Below are the code and all the weights of a small trained network. Each question names an input and a class and asks about switching units off, where a switched-off unit gives its printed mean instead of its output.

import numpy as np


def w(rows, s, z=0):
    codes = np.array(rows[::2]) - 128.0
    scale = np.full(codes.shape[1], s)
    scale[-1] = z or s
    return codes * scale


def f(y):
    return y / 2 * (1 + np.tanh(0.7978845608 * (y + 0.044715 * y**3)))


def log_softmax(a):
    a = a - a.max(-1, keepdims=True)
    return a - np.log(np.exp(a).sum(-1, keepdims=True))


def net(x, mask):
    res = np.array(x, float).reshape(1, 6) / 4 @ E
    y = f(res @ A[0][:, :-1].T + A[0][:, -1])
    res = res + np.where(mask, y, B[0][:, -1]) @ B[0][:, :-1]
    return log_softmax(res[-1] @ U[:, :-1].T + U[:, -1])


A, B = {}, {}
E = w([
[115,166,184,159,147,86],'x0',
[103,150,92,176,2,15],'x1',
[102,103,198,79,97,131],'x2',
[195,114,183,251,86,254],'x3',
[47,15,186,219,204,131],'x4',
[139,125,69,133,132,156],'x5',
],0.0072)
A[0] = w([
[107,143,201,157,107,154,136],'neuron 1',
[187,89,99,47,254,92,250],'neuron 2',
[94,151,150,121,102,139,99],'neuron 3',
[125,88,119,222,76,64,173],'neuron 4',
[104,36,145,135,107,82,103],'neuron 5',
[189,113,79,197,95,114,209],'neuron 6',
[193,151,158,175,26,193,179],'neuron 7',
[116,150,191,252,93,210,184],'neuron 8',
[201,47,211,169,203,183,105],'neuron 9',
[129,207,185,105,76,64,142],'neuron 10',
[174,218,143,96,155,170,161],'neuron 11',
[19,34,95,156,87,101,214],'neuron 12',
[40,114,108,155,199,76,141],'neuron 13',
[72,209,57,71,57,38,195],'neuron 14',
],0.0084,0.0027)
B[0] = w([
[130,96,99,167,156,126,169],'neuron 1',
[146,186,194,84,165,107,222],'neuron 2',
[108,114,95,171,181,135,129],'neuron 3',
[119,147,199,98,142,63,209],'neuron 4',
[150,119,149,127,142,126,168],'neuron 5',
[152,89,207,136,130,123,184],'neuron 6',
[114,168,181,32,199,173,225],'neuron 7',
[104,126,124,169,135,131,255],'neuron 8',
[73,65,37,205,114,100,243],'neuron 9',
[138,128,65,123,130,79,190],'neuron 10',
[121,140,201,126,131,135,185],'neuron 11',
[133,162,168,46,150,161,214],'neuron 12',
[152,198,126,100,167,211,190],'neuron 13',
[138,70,108,147,91,2,253],'neuron 14',
],0.0086,0.0083)
U = w([
[145,145,155,100,123,109,192],'0',
[93,129,151,127,173,163,187],'1',
[104,55,7,172,105,103,2],'2',
],0.012,0.0019)

Each question gives the input, the list of numbers given to net, and the class t.
The units are the neurons (one row each of A and B). Each row of codes is followed by its name. A weight is (code - 128) times the scale printed after its matrix; where a second scale follows, it is the last column's (A, B and U).
mask holds one flag per neuron, in row order. A switched-off neuron (its flag False) gives its mean, the last column of its row in B, instead of its output. The means were averaged over made-up inputs and are rounded, as every weight is.
A unit's drop is (log p(t) with every unit on - log p(t) with that unit switched off) / (log p(t) with every unit on - log p(t) with every unit switched off).
The circuit of an input: a set's keep is (log p(t) with only the set's units on - log p(t) with every unit switched off) / (log p(t) with every unit on - log p(t) with every unit switched off). Starting from the 12 units with the biggest drops (on a tie, the unit counted first), units are removed one at a time, each time the one whose removal leaves the highest keep (on an exact tie, the one counted first), for as long as the keep stays at least 0.8.
circuit, biggest first: the units of the circuit, biggest drop first
top k neurons: the k neurons with the biggest drops, biggest first
drop when u is switched off: that unit's drop, to one decimal
input [0,-3,4,4,7,8], class 2: circuit, biggest first : neuron 9
input [-2,0,-8,-8,-1,5], class 0: top 3 neurons : neuron 2; neuron 9; neuron 13
input [6,-6,-7,2,4,-4], class 2: top 2 neurons : neuron 9; neuron 7
input [1,6,-6,-2,1,5], class 0: top 3 neurons : neuron 9; neuron 4; neuron 12
input [7,3,-8,-3,0,-6], class 2: top 2 neurons : neuron 7; neuron 14
input [1,-1,-6,4,5,-4], class 2: top 2 neurons : neuron 9; neuron 2
input [-6,8,-5,-8,3,8], class 0: top 2 neurons : neuron 12; neuron 9
input [3,-1,-7,5,5,4], class 2: top 2 neurons : neuron 9; neuron 2
input [-5,7,8,4,5,5], class 1: drop when neuron 8 is switched off : 0.1
input [-2,2,-7,-4,-6,-3], class 2: drop when neuron 14 is switched off : 0.4
input [1,2,-2,-8,-7,-7], class 2: drop when neuron 14 is switched off : 0.5
